Below is a small trained network, with its code and all its weights. Each question gives an input and a class and asks what happens when units are switched off, that is, made to give their printed mean instead of their output.

import numpy as np


def w(rows, s, z=0):
    codes = np.array(rows[::2]) - 128.0
    scale = np.full(codes.shape[1], s)
    scale[-1] = z or s
    return codes * scale


def norm(h):
    return h / np.sqrt((h * h).mean(-1, keepdims=True) + 1e-5)


def f(y):
    return y / 2 * (1 + np.tanh(0.7978845608 * (y + 0.044715 * y**3)))


def log_softmax(a):
    a = a - a.max(-1, keepdims=True)
    return a - np.log(np.exp(a).sum(-1, keepdims=True))


def net(x, mask):
    res = np.array(x, float).reshape(1, 5) / 4 @ E
    u = 0
    for l in range(2):
        y = f(norm(res) @ A[l][:, :-1].T + A[l][:, -1])
        res = res + np.where(mask[u : u + 5], y, B[l][:, -1]) @ B[l][:, :-1]
        u += 5
    return log_softmax(norm(res)[-1] @ U[:, :-1].T + U[:, -1])


A, B = {}, {}
E = w([
[126,132,128,130],'x0',
[8,180,120,199],'x1',
[122,59,55,137],'x2',
[135,136,131,129],'x3',
[113,227,57,37],'x4',
],0.0016)
A[0] = w([
[136,199,250,102,54],'L0N1',
[85,25,43,95,147],'L0N2',
[89,139,158,82,251],'L0N3',
[111,44,3,151,91],'L0N4',
[60,149,145,187,83],'L0N5',
],0.0042,0.0034)
B[0] = w([
[140,242,215,116,129],'L0N1',
[169,241,202,152,182],'L0N2',
[202,96,103,222,255],'L0N3',
[140,226,254,108,154],'L0N4',
[160,97,163,58,132],'L0N5',
],0.0041,0.0023)
A[1] = w([
[98,140,126,98,5],'L1N1',
[110,170,95,74,118],'L1N2',
[102,158,97,61,113],'L1N3',
[2,151,132,156,145],'L1N4',
[159,93,155,60,102],'L1N5',
],0.007,0.0019)
B[1] = w([
[187,73,250,149,22],'L1N1',
[128,53,213,234,161],'L1N2',
[103,11,215,187,121],'L1N3',
[198,67,150,3,250],'L1N4',
[38,92,176,63,123],'L1N5',
],0.0047,0.0012)
U = w([
[155,77,132,44,146],'0',
[125,67,148,210,137],'1',
[143,156,108,135,192],'2',
[138,188,167,126,116],'3',
[139,146,100,129,175],'4',
[65,143,87,114,6],'5',
[2,125,112,103,1],'6',
],0.012,0.0052)

Each question gives the input, the list of numbers given to net, and the class t.
The units are the neurons (one row each of A and B). Each row of codes is followed by its name. A weight is (code - 128) times the scale printed after its matrix; where a second scale follows, it is the last column's (A, B and U).
mask holds one flag per neuron, layer by layer. A switched-off neuron (its flag False) gives its mean, the last column of its row in B, instead of its output. The means were averaged over made-up inputs and are rounded, as every weight is.
A unit's drop is (log p(t) with every unit on - log p(t) with that unit switched off) / (log p(t) with every unit on - log p(t) with every unit switched off).
The circuit of an input: a set's keep is (log p(t) with only the set's units on - log p(t) with every unit switched off) / (log p(t) with every unit on - log p(t) with every unit switched off). Starting from all 10 units, units are removed one at a time, each time the one whose removal leaves the highest keep (on an exact tie, the one counted first), for as long as the keep stays at least 0.8.
units of the circuit, in order: the units of the circuit, biggest drop first
most important unit: the unit with the biggest drop
top k neurons: the k neurons with the biggest drops, biggest first
k most important neurons of layer l: the k neurons of layer l with the biggest drops, biggest first
drop of u: that unit's drop, to one decimal
input [-7,8,-3,6,6], class 0: most important unit -> L1N4
input [6,4,2,0,7], class 1: units of the circuit, in order -> [L1N2; L1N3]
input [-3,8,6,-4,-8], class 0: top 3 neurons -> [L1N4; L0N3; L1N2]
input [-8,-6,8,8,8], class 1: units of the circuit, in order -> [L1N2; L1N3; L1N4]
input [-5,5,6,4,-5], class 3: units of the circuit, in order -> [L0N2; L0N4; L1N2]
input [-5,0,-4,3,7], class 1: top 3 neurons -> [L1N2; L1N3; L0N2]
input [-3,2,6,1,-3], class 3: top 2 neurons -> [L0N4; L0N2]
input [-8,1,-2,1,-3], class 4: top 2 neurons -> [L1N2; L1N3]
input [-7,8,-6,3,-1], class 0: top 2 neurons -> [L1N4; L0N2]
input [1,3,4,-2,4], class 1: 2 most important neurons of layer 0 -> [L0N1; L0N5]
input [-8,1,6,4,8], class 1: top 2 neurons -> [L1N2; L1N3]
input [7,6,7,1,7], class 1: 4 most important neurons of layer 1 -> [L1N2; L1N3; L1N5; L1N1]
input [-3,-5,7,2,-6], class 3: top 3 neurons -> [L0N2; L0N4; L1N3]
input [5,-3,3,-5,-4], class 2: top neuron -> [L1N2]
input [5,-1,-3,-5,6], class 1: top 3 neurons -> [L1N2; L1N3; L0N2]
input [-3,-3,5,2,-4], class 3: top 3 neurons -> [L0N2; L0N4; L0N3]
input [6,6,6,-6,3], class 0: top 2 neurons -> [L1N4; L0N1]
input [-1,3,6,-1,0], class 3: 2 most important neurons of layer 0 -> [L0N4; L0N2]
input [7,-1,7,3,5], class 3: drop of L0N2 -> 1.0
input [6,3,7,-6,6], class 3: drop of L0N4 -> 1.2
input [-5,2,1,3,5], class 1: drop of L1N2 -> 0.3
